Rows, each followed by one of two labels for a hidden trait (new trait and labels in each part):
In the rows, 128 means zero.
[123 134 118 157 148 116 110 155 107 114 118 111 138 137 167 190 116 131
 145 179 101 135 115 108 114  40 135 115 123  84  95 180 130 150 130]  gomo
[105 131 121 131 127  86 107 160 105 144 140 117 136 133 179 113 117 105
 156 168  60 193  80 116 101 100 140 134 122 101 114 143 124 141 123]  gomo
[123 114 115 107 147 102 109  91 128  76 166 131 158 125 101  95 107 142
 113 134 150 100 175 114 164 116 140  91 133  99 150 158 148 120 134]  Zafi
[101 133 119 112 126  90  85 151 114 147 142 138 142 130 182 125 117 106
 164 177  50 164  60 132 115  76 177 146 129 105 127 124 107 126 123]  gomo
[114 111 108  89 155  98 100  67 126  86 198 115 163 124 155  81 106 139
 127 137 124 136 163 111 158 132 150  84 133 103 141 145 146 118 135]  Zafi
[133 121  99 118 122 104 127 129 110 107 180  67 142 137 134 130 108 144
 132 142 123   6 153 101 132  82 156 102 121 118  83 153 141 116 130]  Zafi
[130 141 113 157 164  85 132  99 117 125 149 149 155 117 135 218 138 161
 156 159 120 102  97 114 137  75 186 142 121  69  98 175 129 123 122]  gomo
[124 116 106 121 147 106  92  85 122  69 164 120 158 128  87 150 105 146
 124 148 140  74 188 112 159  74 192  93 130  97 152 166 135 159 134]  Zafi
[122 120 109 140 127 106 123  18 119  86 138 134 147 117 180 138 120 136
 145 194 156 147 199 119 197  63 166  47 139  76 224 178 108 131 152]  Zafi
[119 119 136  73 127 113 116 104 118 104 140 120 113 131 168 103 135 107
 142 109 131 176 134 130 118 131 180 139 135 158 183  93 137 107 139]  Zafi
[133 114  94 116 127 123  88 115 121  87 189  71 140 144 123 116 105 139
 126 132 126  29 178 104 123  76 155 118 122 137  88 147 131 117 127]  Zafi
[119 130 116 135 162 120  88 132 105 116 137  97 138 139 192 186 118 130
 140 150  93 152 103 107 100  68 143 128 124 103  57 165 131 139 127]  gomo
[117 113 107 119 169  74 104  60 126  82 170 151 170 115 120 134 108 152
 135 166 134 142 179 121 182  94 157  71 132  77 200 176 130 123 140]  Zafi
[104 137 125 135 117  81 107 144 114 132 121 150 146 124 164 167 111 114
 163 197  62 127  70 135 143  56 168 119 130  70 141 152 103 142 132]  gomo
[120 119 113  99 149 114 108  89 135  89 170 130 157 127 101  91 118 140
 114 108 146 104 177 118 144 141 136 103 132 115 137 133 148 115 127]  Zafi
[115 126 130 141 129 109  99  96 132 141 116 138 132 108 196 187 128 134
 165 208  78 178 108 168 134  83 141 107 131 102 199 128  82 139 128]  Zafi
[124 137 112 137 158 105 127 120 107 106 133 106 151 130 162 232 118 148
 138 161 113  64  92  99 128  71 169 114 125  73  70 183 149 130 138]  gomo
[116 130 100 116 181  58 102  73 116 121 199 127 155 122 190 187 129 153
 179 156  78 147  77 110 112  54 215 161 121  78 105 164 132 110 118]  gomo
[150 128 116 166 121 134 123 108 135  83 127 136 142 128  50 160 126 148
 113 131 177  46 213 121 150  67 124 118 125 150 128 166 123 133 122]  Zafi
[126 120 139  83 114 101 157 123 112 107 111 118 120 127 150 119 129 108
 120 135 135 120 118 138 144 160 157  83 134 120 173 120 141 129 148]  Zafi
[120 124 144 118 112 155 122 148 136 158 100 118 110 124 161 127 127 119
 138 137  92 142  91 162  98 141 109 137 131 158 140  89 111 133 123]  Zafi
[124 119 131 111 114  85 151 105 105 127 117 116 128 109 192 159 116 128
 166 189  81 118 112 149 156 126 134  33 130  87 194 138 122 149 150]  Zafi
[123 134 110 122 164 106 114 127 110 127 163  96 142 140 160 186 122 138
 139 130 106  82  80 100 117  89 178 157 123  95  76 157 154 114 127]  gomo
[109 131 127 112 111  98 116 194 103 138 123 110 139 136 170 133 101  99
 142 175  69 101  64 113 125  95 137 105 129  75  95 148 138 143 134]  gomo
[121 121 133 116 115  97 144 102 117 132 111 120 126 107 197 163 120 132
 146 201  87 125 108 157 153 124 134  51 128  98 194 144 109 151 146]  Zafi
[124 120 133  83 115  93 148 102 111  92 113  81 120 127 149 129 129 110
 131 150 132 140 124 131 150 142 171  93 136 111 196 130 141 121 150]  Zafi
[122 133 108 126 162 114 126 132 101 107 147  94 149 139 159 215 112 135
 138 149 104  75  85  94 125  43 166 119 124  75  60 174 151 125 134]  gomo
[129 128  88 117 126  70 140 108  99 111 195  62 159 130 159 165 108 146
 139 168 110   4 106  86 152  59 185  87 122  79  77 179 146 122 141]  gomo
[126 130 102  96 150  96 127 134 105 118 184  72 145 141 162 166 112 135
 135 124 103  28  74  87 119  92 179 129 123  92  53 145 162 108 132]  gomo
[109 114 117  83 117 121 114 132 103 129 141  69 128 128 223 153 101 115
 143 184  64  91  85 138 119 103 141  73 133 105 151 131 121 138 143]  Zafi
[121 119 122 101 129 111 110  57 119  87 143 123 126 129 190 107 135 117
 148 154 146 169 160 125 154  90 184 110 137 117 206 132 120 117 145]  Zafi
[106 130 117 133 131  81 108 150 105 141 150 120 136 130 189 117 116 108
 163 173  53 184  89 114 118  82 145 106 122  98 104 150 123 144 125]  gomo
[117 115 107  99 134 109 120  58 129 103 185 124 159 120 199  72 116 141
 127 164 137 155 172 115 165 118 130  84 133 106 170 142 141 122 137]  Zafi
[108 133 118 158 138  64 114 116 106 137 142 150 144 122 184 140 125 121
 172 206  42 215 103 126 123  64 146 107 120  99 124 176 105 147 123]  gomo
[105 128 116 122 137  89  99 153 106 156 156 110 129 135 202 101 116 111
 163 176  48 197  78 115  95  87 147 127 121 107  95 144 121 133 122]  gomo
[139 131  95 126 135  72 149 107 102 124 183  85 159 128 154 181 110 155
 141 165 110  10 103  93 146  70 186  92 122  60  87 183 142 122 138]  gomo
[ 99 128 121  98 119  95 101 176 103 138 149  99 132 139 186  98 105 100
 155 161  53 131  61 113 108 103 151 134 127 102  87 125 127 130 127]  gomo
[123 132 115 157 157 119 107 125 114 119 127 107 126 138 165 196 117 132
 140 159 104 155 106 107 109  68 140 130 123  90  80 175 131 141 123]  gomo
[ 99 130 122 133 125 109  93 119 120 137 100 145 137 119 178 174 119 121
 171 203  72 147  86 150 139  61 176 136 132  89 171 141  91 135 127]  gomo
[113 124 121 119 142 117  98 167 107 147 148  93 126 140 191  91 117 109
 148 141  57 186  88 110  80 113 123 147 121 130  70  79 132 135 120]  gomo
[121 135 107 139 166  90 117  93 101  93 145 113 158 128 108 245 115 153
 150 174 102  71  93  98 147  37 193 109 126  43  99 194 145 132 137]  gomo
[124 120 123 101 117 130 116  69 124  87 134 118 124 130 168 103 129 113
 142 136 162 161 171 123 152 101 168 120 138 124 189 130 120 113 147]  Zafi
[105 130 113 130 128  77 109 143 102 139 148 128 142 129 196 130 114 118
 166 187  50 169  79 117 121  78 147 106 123  86 122 163 118 145 129]  gomo
[120 118 112 106 143 112 125  84 125  93 175 126 157 124 135  94 109 141
 136 137 152 116 170 110 176 135 130  68 134 103 159 149 142 125 139]  Zafi
[127 116 115 113 122 131 122  50 122 105 163 111 142 125 177  65 116 129
 128 147 152 147 183 118 170 117 121  79 136 118 198 147 124 124 150]  Zafi
[123 114 113  93 141 126 100 115 129  79 173 121 154 133  92 101 105 135
 107 112 173  91 166 119 145 128 137 109 133 114 120 119 153 124 136]  Zafi
[123 133 122 150 169 130 102 129 122 128 130 125 126 136 156 186 134 133
 145 131 103 188  91 114  93  88 142 163 122 112  78 149 130 129 117]  gomo
[120 114 110 103 140 108 118  79 134 117 180 128 153 119 162  66 116 140
 125 131 142 173 172 119 158 140 129  87 134 117 179 143 132 123 134]  Zafi
[119 110 101 105 158  93 101  63 123  64 179 125 171 126 127 142 103 146
 112 165 141  86 181 110 167  88 167  69 133  76 173 179 145 123 138]  Zafi
